[[112 133 137 119 134 133 138 114 126 153 127 126 118]
 [123 151 127 121 133 139 120 130 143 133 127 112 125]
 [132 142 131 118 112 138 137 122 121 115 108 146 126]
 [127 134 129 119 129 137 123 121 121 139 147 118 145]
 [134 131 139 131 106 135 127 131 126 116 109 135 127]
 [125 117 127 131 119 133 114 122 114 130 113 141 124]
 [131 119 129 116 144 133 122 112 113 148 114 148 130]]
->
[[134 131 139 131 106 135 127 131 126 116 109 135 127]
 [132 142 131 118 112 138 137 122 121 115 108 146 126]
 [131 119 129 116 144 133 122 112 113 148 114 148 130]
 [127 134 129 119 129 137 123 121 121 139 147 118 145]
 [125 117 127 131 119 133 114 122 114 130 113 141 124]
 [123 151 127 121 133 139 120 130 143 133 127 112 125]
 [112 133 137 119 134 133 138 114 126 153 127 126 118]]

[[143 125 136 129 145 130 119 128 124 133 137 121 122]
 [148 118 132 133 151 122 112 130 122 128 154 115 113]]
->
[[148 118 132 133 151 122 112 130 122 128 154 115 113]
 [143 125 136 129 145 130 119 128 124 133 137 121 122]]

[[141 112 128 116 120]
 [146 117 139 130 120]
 [113 140 122 128 151]
 [151 126 150 145 112]
 [108 127 116 115 149]
 [125 143 143 140 149]
 [129 108 120 107 136]
 [147 119 139 125 121]]
->
[[151 126 150 145 112]
 [147 119 139 125 121]
 [146 117 139 130 120]
 [141 112 128 116 120]
 [129 108 120 107 136]
 [125 143 143 140 149]
 [113 140 122 128 151]
 [108 127 116 115 149]]

[[127 128 128 127 128 128 128 128 128 128 128 128 128]
 [120 133 128 137 127 145 142 128 124 128 115 119 133]
 [123 122 152 123 142 128 125 125 144 135 116 119 119]]
->
[[127 128 128 127 128 128 128 128 128 128 128 128 128]
 [123 122 152 123 142 128 125 125 144 135 116 119 119]
 [120 133 128 137 127 145 142 128 124 128 115 119 133]]

[[142 117 120 130 100 124 122 123 119 127 129]
 [129 125 127 128 123 129 132 129 130 128 127]
 [130 125 126 129 120 130 131 131 132 131 126]]
->
[[142 117 120 130 100 124 122 123 119 127 129]
 [130 125 126 129 120 130 131 131 132 131 126]
 [129 125 127 128 123 129 132 129 130 128 127]]

[[141 139 137 109 131 104 137 136 140 102]
 [133 136 128 126 133 130 136 136 136 128]
 [127 141 121 126 139 134 140 141 141 130]
 [148 127 148 124 121 112 126 125 126 118]
 [143 132 140 123 127 115 131 131 132 118]
 [126 134 121 140 136 152 136 136 134 149]]
->
[[148 127 148 124 121 112 126 125 126 118]
 [143 132 140 123 127 115 131 131 132 118]
 [141 139 137 109 131 104 137 136 140 102]
 [133 136 128 126 133 130 136 136 136 128]
 [127 141 121 126 139 134 140 141 141 130]
 [126 134 121 140 136 152 136 136 134 149]]

[[126 128 111 126 117 104 130 132 116 118]
 [133 116 140 142 138 130 140 125 121 109]
 [135 120 134 142 132 135 141 129 115 107]
 [140 136 109 120 134 129 121 117 127 125]
 [128 110 143 137 143 124 134 119 132 117]]
->
[[140 136 109 120 134 129 121 117 127 125]
 [135 120 134 142 132 135 141 129 115 107]
 [133 116 140 142 138 130 140 125 121 109]
 [128 110 143 137 143 124 134 119 132 117]
 [126 128 111 126 117 104 130 132 116 118]]
---
[[101 128 130 128 128]
 [102 128 128 128 127]
 [102 128 128 128 127]
 [103 128 126 127 125]]
->
[[102 128 128]
 [102 128 128]]

[[130 123 132 120]
 [137 143 152 115]
 [135 127 123 124]
 [121 121 157 116]]
->
[[137 143 152]
 [135 127 123]]

[[116 118 117 132]
 [147 156 144 142]
 [147 158 154 140]
 [111  99 108 136]
 [112 104 110 126]]
->
[[147 156 144]
 [147 158 154]]

[[155 126 111 119]
 [106 151 136 134]
 [156 142 128 136]]
->
[[106 151 136]
 [156 142 128]]

[[106 129 122 135 147]
 [106 129 122 135 147]
 [120 114 109 120 122]
 [106 129 122 135 147]]
->
[[106 129 122]
 [120 114 109]]

[[112 112 141 149]
 [134 138 119 117]
 [139 136 129 120]
 [138 140 122 121]]
->
[[134 138 119]
 [139 136 129]]
---
[[130 114 146 149]
 [128 132 122 123]
 [129 123 134 135]
 [126 122 136 139]
 [127 123 139 140]]
->
[[132 122]
 [123 134]]

[[136 134 137 135]
 [141 137 140 138]
 [138 140 138 134]
 [139 142 156 146]]
->
[[137 140]
 [140 138]]

[[120 118 130]
 [113 109 126]
 [109 108 126]
 [104 105 112]]
->
[[109 126]
 [108 126]]

[[105 150 103 146]
 [135 110 140 128]
 [129 121 136 117]
 [129 106 125 109]
 [147 148 150 140]]
->
[[110 140]
 [121 136]]

[[143 129 131 137 127]
 [129 130 110 141 118]
 [115 127 120 149 121]
 [134 128 113 104 115]
 [150 130 142 149 120]]
->
[[130 110]
 [127 120]]

[[115 128 119 137]
 [132 103 124 127]
 [139 135 123 136]
 [132 125 134 119]
 [149 127 124 133]]
->
[[103 124]
 [135 123]]

[[121 113 119 100]
 [135 124 129 134]
 [127 128 133 125]
 [122 128 129 127]
 [123 128 119 129]]
->
[[124 129]
 [128 133]]

[[108 129 109]
 [131 117 103]
 [131 117 103]
 [130 143 105]
 [130 143 105]]
->
[[117 103]
 [117 103]]

[[122 134 111 136]
 [121 125 113 135]
 [147 122 151 102]
 [119 141 118 143]
 [117  99 108 135]]
->
[[125 113]
 [122 151]]
